Below are the code and all the weights of a small trained network. Each question names an input and a class and asks about switching units off, where a switched-off unit gives its printed mean instead of its output.

import numpy as np


def w(rows, s, z=0):
    codes = np.array(rows[::2]) - 128.0
    scale = np.full(codes.shape[1], s)
    scale[-1] = z or s
    return codes * scale


def norm(h):
    return h / np.sqrt((h * h).mean(-1, keepdims=True) + 1e-5)


def f(y):
    return y / 2 * (1 + np.tanh(0.7978845608 * (y + 0.044715 * y**3)))


def log_softmax(a):
    a = a - a.max(-1, keepdims=True)
    return a - np.log(np.exp(a).sum(-1, keepdims=True))


def net(x, mask):
    res = np.array(x, float).reshape(1, 2) / 4 @ E
    u = 0
    for l in range(3):
        y = f(norm(res) @ A[l][:, :-1].T + A[l][:, -1])
        res = res + np.where(mask[u : u + 9], y, B[l][:, -1]) @ B[l][:, :-1]
        u += 9
    return log_softmax(norm(res)[-1] @ U[:, :-1].T + U[:, -1])


A, B = {}, {}
E = w([
[242,42,72,188,232],'x0',
[73,18,137,252,59],'x1',
],0.0021)
A[0] = w([
[86,171,127,64,105,161],'L0N0',
[143,236,90,22,200,5],'L0N1',
[109,127,135,141,129,39],'L0N2',
[199,95,90,195,188,85],'L0N3',
[79,170,131,48,162,98],'L0N4',
[2,120,115,140,92,94],'L0N5',
[123,106,83,110,115,87],'L0N6',
[189,85,102,159,124,101],'L0N7',
[144,182,182,37,58,90],'L0N8',
],0.0043,0.0012)
B[0] = w([
[145,127,43,157,158,172],'L0N0',
[66,103,252,48,150,251],'L0N1',
[106,119,138,124,154,111],'L0N2',
[175,108,57,110,109,212],'L0N3',
[138,139,67,93,165,167],'L0N4',
[89,81,124,185,122,178],'L0N5',
[148,119,162,103,83,121],'L0N6',
[148,138,84,111,27,163],'L0N7',
[188,132,59,122,110,185],'L0N8',
],0.0039,0.0027)
A[1] = w([
[127,103,125,248,63,184],'L1N0',
[173,58,253,64,191,16],'L1N1',
[107,185,145,24,208,89],'L1N2',
[94,203,248,49,81,231],'L1N3',
[137,174,119,48,178,65],'L1N4',
[89,100,184,199,149,31],'L1N5',
[180,121,154,103,217,54],'L1N6',
[167,135,145,143,200,9],'L1N7',
[126,148,209,206,172,65],'L1N8',
],0.0048,0.0014)
B[1] = w([
[151,173,181,87,162,254],'L1N0',
[86,150,120,136,177,169],'L1N1',
[188,117,107,8,134,245],'L1N2',
[253,123,37,143,226,217],'L1N3',
[145,123,119,60,62,194],'L1N4',
[114,136,187,26,85,134],'L1N5',
[95,154,171,135,99,162],'L1N6',
[71,132,126,165,99,118],'L1N7',
[124,112,145,141,44,109],'L1N8',
],0.0047,0.0032)
A[2] = w([
[101,154,2,130,218,2],'L2N0',
[66,222,73,150,185,132],'L2N1',
[133,154,47,96,132,73],'L2N2',
[231,78,143,163,166,106],'L2N3',
[198,171,33,148,163,117],'L2N4',
[75,77,128,189,102,134],'L2N5',
[155,170,34,122,179,57],'L2N6',
[131,154,92,79,111,99],'L2N7',
[217,49,76,112,185,110],'L2N8',
],0.0057,0.0038)
B[2] = w([
[81,74,235,126,218,145],'L2N0',
[98,228,2,155,116,132],'L2N1',
[99,121,148,168,239,151],'L2N2',
[61,112,19,173,133,194],'L2N3',
[112,63,205,149,84,214],'L2N4',
[183,143,222,30,149,153],'L2N5',
[101,102,231,167,145,172],'L2N6',
[146,146,139,95,184,144],'L2N7',
[142,149,69,177,55,254],'L2N8',
],0.0043,0.0042)
U = w([
[80,245,45,165,98,18],'0',
[47,117,134,218,247,3],'1',
[203,123,48,47,214,222],'2',
[153,46,11,250,60,176],'3',
[112,110,240,134,61,174],'4',
],0.012,0.003)

Each question gives the input, the list of numbers given to net, and the class t.
The units are the neurons (one row each of A and B). Each row of codes is followed by its name. A weight is (code - 128) times the scale printed after its matrix; where a second scale follows, it is the last column's (A, B and U).
mask holds one flag per neuron, layer by layer. A switched-off neuron (its flag False) gives its mean, the last column of its row in B, instead of its output. The means were averaged over made-up inputs and are rounded, as every weight is.
A unit's drop is (log p(t) with every unit on - log p(t) with that unit switched off) / (log p(t) with every unit on - log p(t) with every unit switched off).
top k neurons: the k neurons with the biggest drops, biggest first
top k neurons in layer l: the k neurons of layer l with the biggest drops, biggest first
drop when u is switched off: that unit's drop, to one decimal
input [-5,1], class 0: top 3 neurons	L0N1, L0N5, L1N3
input [-4,0], class 1: top 3 neurons	L2N0, L1N6, L0N4
input [-4,2], class 0: top 2 neurons in layer 0	L0N1, L0N0
input [-3,1], class 0: top 4 neurons	L1N3, L0N3, L0N1, L1N2
input [-5,-1], class 1: top 2 neurons in layer 0	L0N5, L0N0
input [3,8], class 4: top 4 neurons in layer 1	L1N3, L1N2, L1N5, L1N0
input [-3,0], class 1: top 2 neurons	L0N8, L2N0
input [-4,1], class 0: top 3 neurons	L1N3, L0N1, L0N5
input [7,-4], class 3: top neuron	L1N0
input [1,8], class 4: drop when L1N3 is switched off	0.3
input [0,7], class 4: drop when L1N1 is switched off	0.0
input [-7,-2], class 2: drop when L0N4 is switched off	0.1
